Below is a small trained network, with its code and all its weights. Each question gives an input and a target symbol and asks what happens when units are switched off, that is, made to give their printed mean instead of their output.

import numpy as np


def w(rows, s, z=0):
    codes = np.array(rows[::2]) - 128.0
    scale = np.full(codes.shape[1], s)
    scale[-1] = z or s
    return codes * scale


def f(y):
    return y / 2 * (1 + np.tanh(0.7978845608 * (y + 0.044715 * y**3)))


def softmax(a):
    e = np.exp(a - a.max(-1, keepdims=True))
    return e / e.sum(-1, keepdims=True)


def log_softmax(a):
    a = a - a.max(-1, keepdims=True)
    return a - np.log(np.exp(a).sum(-1, keepdims=True))


def net(x, mask):
    ids = ['αβγδεηθλμξπσφψω'.index(c) for c in x.split()]
    T = len(ids)
    res = E[ids] + P[:T]
    u = 0
    for l in range(2):
        r = res
        for j in range(2):
            rows = slice(2 * j, 2 * j + 2)
            q, k, v = (r @ M[l][rows].T for M in (Q, K, V))
            z = softmax(np.where(np.tri(T) > 0, q @ k.T / 2**0.5, -1e9)) @ v
            o = O[l][rows]
            res = res + np.where(mask[u + j], z, o[:, -1]) @ o[:, :-1]
        u += 2
        y = f(res @ A[l][:, :-1].T + A[l][:, -1])
        res = res + np.where(mask[u : u + 4], y, B[l][:, -1]) @ B[l][:, :-1]
        u += 4
    return log_softmax(res[-1] @ U[:, :-1].T + U[:, -1])


Q, K, V, O, A, B = {}, {}, {}, {}, {}, {}
E = w([
[76,96,91,148],'α',
[43,143,146,120],'β',
[94,146,152,207],'γ',
[70,141,123,125],'δ',
[133,220,173,125],'ε',
[115,202,163,146],'η',
[9,50,142,112],'θ',
[105,210,110,165],'λ',
[121,143,176,131],'μ',
[68,83,134,139],'ξ',
[231,233,195,194],'π',
[81,96,165,157],'σ',
[123,22,172,158],'φ',
[128,235,54,245],'ψ',
[177,84,255,218],'ω',
],0.0099)
P = w([
[152,125,79,109],'0',
[133,191,179,100],'1',
[150,184,176,154],'2',
[132,113,124,227],'3',
[140,198,209,196],'4',
[131,174,180,254],'5',
[144,106,148,252],'6',
[130,137,142,222],'7',
[107,116,141,184],'8',
],0.0038)
Q[0] = w([
[128,75,109,147],'0.h0',
[229,19,53,39],'0.h0',
[145,125,204,12],'0.h1',
[3,186,109,141],'0.h1',
],0.0052)
K[0] = w([
[131,119,147,87],'0.h0',
[44,91,40,2],'0.h0',
[133,56,138,130],'0.h1',
[38,100,128,108],'0.h1',
],0.0077)
V[0] = w([
[31,85,19,1],'0.h0',
[68,1,20,56],'0.h0',
[158,162,217,181],'0.h1',
[59,246,140,210],'0.h1',
],0.0037)
O[0] = w([
[50,162,124,43,8],'0.h0',
[37,162,228,38,3],'0.h0',
[45,148,228,122,176],'0.h1',
[164,156,105,254,212],'0.h1',
],0.004,0.0046)
A[0] = w([
[128,247,28,118,250],'0.n0',
[254,173,20,162,155],'0.n1',
[98,97,221,143,115],'0.n2',
[137,36,128,246,251],'0.n3',
],0.0051,0.0024)
B[0] = w([
[79,68,78,253,188],'0.n0',
[187,165,79,235,205],'0.n1',
[120,85,152,63,135],'0.n2',
[152,174,255,155,254],'0.n3',
],0.0064,0.006)
Q[1] = w([
[28,85,67,14],'1.h0',
[225,231,90,59],'1.h0',
[63,245,237,242],'1.h1',
[57,3,125,176],'1.h1',
],0.0046)
K[1] = w([
[86,104,25,73],'1.h0',
[77,96,112,123],'1.h0',
[170,100,212,190],'1.h1',
[152,253,182,135],'1.h1',
],0.0068)
V[1] = w([
[220,216,153,189],'1.h0',
[65,13,145,113],'1.h0',
[53,142,29,179],'1.h1',
[105,140,3,156],'1.h1',
],0.0058)
O[1] = w([
[130,98,2,76,248],'1.h0',
[134,128,216,206,66],'1.h0',
[51,216,73,127,120],'1.h1',
[35,213,86,110,109],'1.h1',
],0.0072,0.013)
A[1] = w([
[44,143,62,165,90],'1.n0',
[117,85,127,131,103],'1.n1',
[126,72,86,83,250],'1.n2',
[1,95,88,81,195],'1.n3',
],0.0074,0.0017)
B[1] = w([
[80,177,178,181,255],'1.n0',
[153,158,143,180,129],'1.n1',
[255,123,113,110,175],'1.n2',
[137,233,78,240,173],'1.n3',
],0.0055)
U = w([
[116,192,162,93,105],'α',
[83,180,88,191,133],'β',
[176,176,35,58,182],'γ',
[101,146,152,132,2],'δ',
[45,105,105,98,43],'ε',
[180,35,159,176,158],'η',
[97,76,144,113,230],'θ',
[100,172,174,170,104],'λ',
[100,143,141,103,155],'μ',
[148,242,175,72,45],'ξ',
[132,185,140,95,58],'π',
[74,143,162,139,16],'σ',
[64,145,203,154,107],'φ',
[90,254,143,142,231],'ψ',
[66,123,152,141,170],'ω',
],0.0059,0.0041)

Each question gives the input, a string of symbols that net reads in full, and the target symbol t.
The units are the heads (2 rows each of Q, K, V and O) and the neurons (one row each of A and B). Each row of codes is followed by its name. A weight is (code - 128) times the scale printed after its matrix; where a second scale follows, it is the last column's (O, A, B and U).
mask holds one flag per unit, layer by layer, with each layer's heads first. A switched-off unit (its flag False) gives its mean, the last column of its rows in O or B, instead of its output. The means were averaged over made-up inputs and are rounded, as every weight is.
A unit's drop is (log p(t) with every unit on - log p(t) with that unit switched off) / (log p(t) with every unit on - log p(t) with every unit switched off).
The circuit of an input: a set's keep is (log p(t) with only the set's units on - log p(t) with every unit switched off) / (log p(t) with every unit on - log p(t) with every unit switched off). Starting from all 12 units, units are removed one at a time, each time the one whose removal leaves the highest keep (on an exact tie, the one counted first), for as long as the keep stays at least 0.8.
units of the circuit, in order: the units of the circuit, biggest drop first
top k neurons: the k neurons with the biggest drops, biggest first
k most important neurons of layer l: the k neurons of layer l with the biggest drops, biggest first
drop of u: that unit's drop, to one decimal
input η φ π π α π λ π λ, target γ: top 2 neurons => (0.n1 1.n2)
input ω π λ β α ω π μ, target η: units of the circuit, in order => (1.h1 0.n3 0.h0)
input λ ω ε θ λ δ ω μ σ, target η: top neuron => (0.n3)
input λ π ε, target γ: units of the circuit, in order => (1.h0 0.h0 0.n1)
input σ ψ σ λ δ λ π, target γ: units of the circuit, in order => (1.h0 0.n1 0.h0 1.n0)
input π π ξ, target γ: units of the circuit, in order => (1.h0 0.h0 0.n1)
input π π θ, target γ: top 2 neurons => (1.n2 0.n1)
input μ β λ π, target γ: units of the circuit, in order => (1.h0 0.n1 0.h0 0.n3)
input π σ ε α π η π ξ, target γ: 2 most important neurons of layer 0 => (0.n1 0.n0)
input δ π ω θ λ ω λ, target η: 2 most important neurons of layer 0 => (0.n3 0.n0)
input β π α λ π η, target γ: top 2 neurons => (0.n1 1.n2)
input ψ λ β δ, target ψ: 2 most important neurons of layer 1 => (1.n3 1.n0)
input λ θ σ π λ π ω ψ, target η: drop of 0.n3 => 0.8
input π π ω π, target η: most important neuron of layer 0 => (0.n3)
input β λ λ ε ω, target η: drop of 0.n3 => 0.4
input φ ω θ δ, target η: drop of 1.h1 => 0.9
input ω π ω π ε, target η: drop of 1.h1 => 0.8
